Below are the code and all the weights of a small trained network. Each question names an input and a class and asks about switching units off, where a switched-off unit gives its printed mean instead of its output.

import numpy as np


def w(rows, s, z=0):
    codes = np.array(rows[::2]) - 128.0
    scale = np.full(codes.shape[1], s)
    scale[-1] = z or s
    return codes * scale


def f(y):
    return y / 2 * (1 + np.tanh(0.7978845608 * (y + 0.044715 * y**3)))


def log_softmax(a):
    a = a - a.max(-1, keepdims=True)
    return a - np.log(np.exp(a).sum(-1, keepdims=True))


def net(x, mask):
    res = np.array(x, float).reshape(1, 7) / 4 @ E
    y = f(res @ A[0][:, :-1].T + A[0][:, -1])
    res = res + np.where(mask, y, B[0][:, -1]) @ B[0][:, :-1]
    return log_softmax(res[-1] @ U[:, :-1].T + U[:, -1])


A, B = {}, {}
E = w([
[40,135,195],'x0',
[129,87,191],'x1',
[254,100,175],'x2',
[5,214,222],'x3',
[194,123,161],'x4',
[82,1,147],'x5',
[176,21,251],'x6',
],0.0054)
A[0] = w([
[170,57,159,253],'n1',
[75,83,148,86],'n2',
[163,180,252,234],'n3',
[208,110,106,156],'n4',
[125,113,64,172],'n5',
[193,220,178,154],'n6',
],0.013,0.0049)
B[0] = w([
[119,30,4,246],'n1',
[137,202,37,159],'n2',
[211,56,130,255],'n3',
[38,127,12,206],'n4',
[154,104,216,168],'n5',
[124,160,253,200],'n6',
],0.016,0.0086)
U = w([
[231,150,181,83],'0',
[158,175,125,2],'1',
[254,74,129,235],'2',
],0.011,0.0038)

Each question gives the input, the list of numbers given to net, and the class t.
The units are the neurons (one row each of A and B). Each row of codes is followed by its name. A weight is (code - 128) times the scale printed after its matrix; where a second scale follows, it is the last column's (A, B and U).
mask holds one flag per neuron, in row order. A switched-off neuron (its flag False) gives its mean, the last column of its row in B, instead of its output. The means were averaged over made-up inputs and are rounded, as every weight is.
A unit's drop is (log p(t) with every unit on - log p(t) with that unit switched off) / (log p(t) with every unit on - log p(t) with every unit switched off).
The circuit of an input: a set's keep is (log p(t) with only the set's units on - log p(t) with every unit switched off) / (log p(t) with every unit on - log p(t) with every unit switched off). Starting from all 6 units, units are removed one at a time, each time the one whose removal leaves the highest keep (on an exact tie, the one counted first), for as long as the keep stays at least 0.8.
circuit, biggest first: the units of the circuit, biggest drop first
unit that matters most: the unit with the biggest drop
k most important neurons: the k neurons with the biggest drops, biggest first
drop of u: that unit's drop, to one decimal
input [5,-3,-5,7,2,7,-1], class 1: unit that matters most	n2
input [-6,-2,2,-4,4,-8,-2], class 1: circuit, biggest first	n4, n3
input [0,-4,-2,7,-4,-8,-1], class 0: circuit, biggest first	n6, n4
input [0,-8,3,-6,0,-6,-4], class 1: circuit, biggest first	n4, n3
input [-4,3,-3,2,-6,-8,-3], class 0: 2 most important neurons	n4, n1
input [-2,-7,-7,-8,8,2,-6], class 1: 3 most important neurons	n3, n1, n4
input [-7,6,0,6,-1,-5,-2], class 0: circuit, biggest first	n1, n6
input [2,3,-5,2,7,-2,-6], class 0: circuit, biggest first	n1, n4
input [8,-1,8,8,-2,-6,-3], class 0: 2 most important neurons	n6, n1
input [-2,-2,-1,-2,4,-2,1], class 1: 3 most important neurons	n3, n4, n1
input [-1,-1,-6,4,-2,-1,0], class 1: 3 most important neurons	n3, n1, n6
input [6,7,1,2,3,-5,-6], class 0: 2 most important neurons	n1, n6
input [-6,-5,-1,5,-7,-1,-6], class 0: 2 most important neurons	n4, n1
input [0,-8,5,1,0,-7,-5], class 0: 2 most important neurons	n6, n1
input [5,7,-7,-1,6,7,-2], class 1: 2 most important neurons	n3, n2
input [8,6,-7,5,1,8,1], class 1: circuit, biggest first	n2
input [7,6,2,2,3,0,-5], class 0: 2 most important neurons	n1, n4
input [3,7,-6,3,-1,7,1], class 1: 2 most important neurons	n2, n3
input [8,-7,-8,-2,-6,5,2], class 1: 2 most important neurons	n3, n2
input [-7,4,-4,-2,3,-8,-6], class 1: 2 most important neurons	n3, n4
input [-7,-3,6,-2,-8,-6,-4], class 0: drop of n4	-0.4
input [-7,-4,-3,8,-8,5,0], class 1: drop of n6	0.1
input [4,-3,-2,8,-7,-8,5], class 0: drop of n6	0.4
input [7,-7,-1,-1,-8,0,2], class 0: drop of n1	0.8
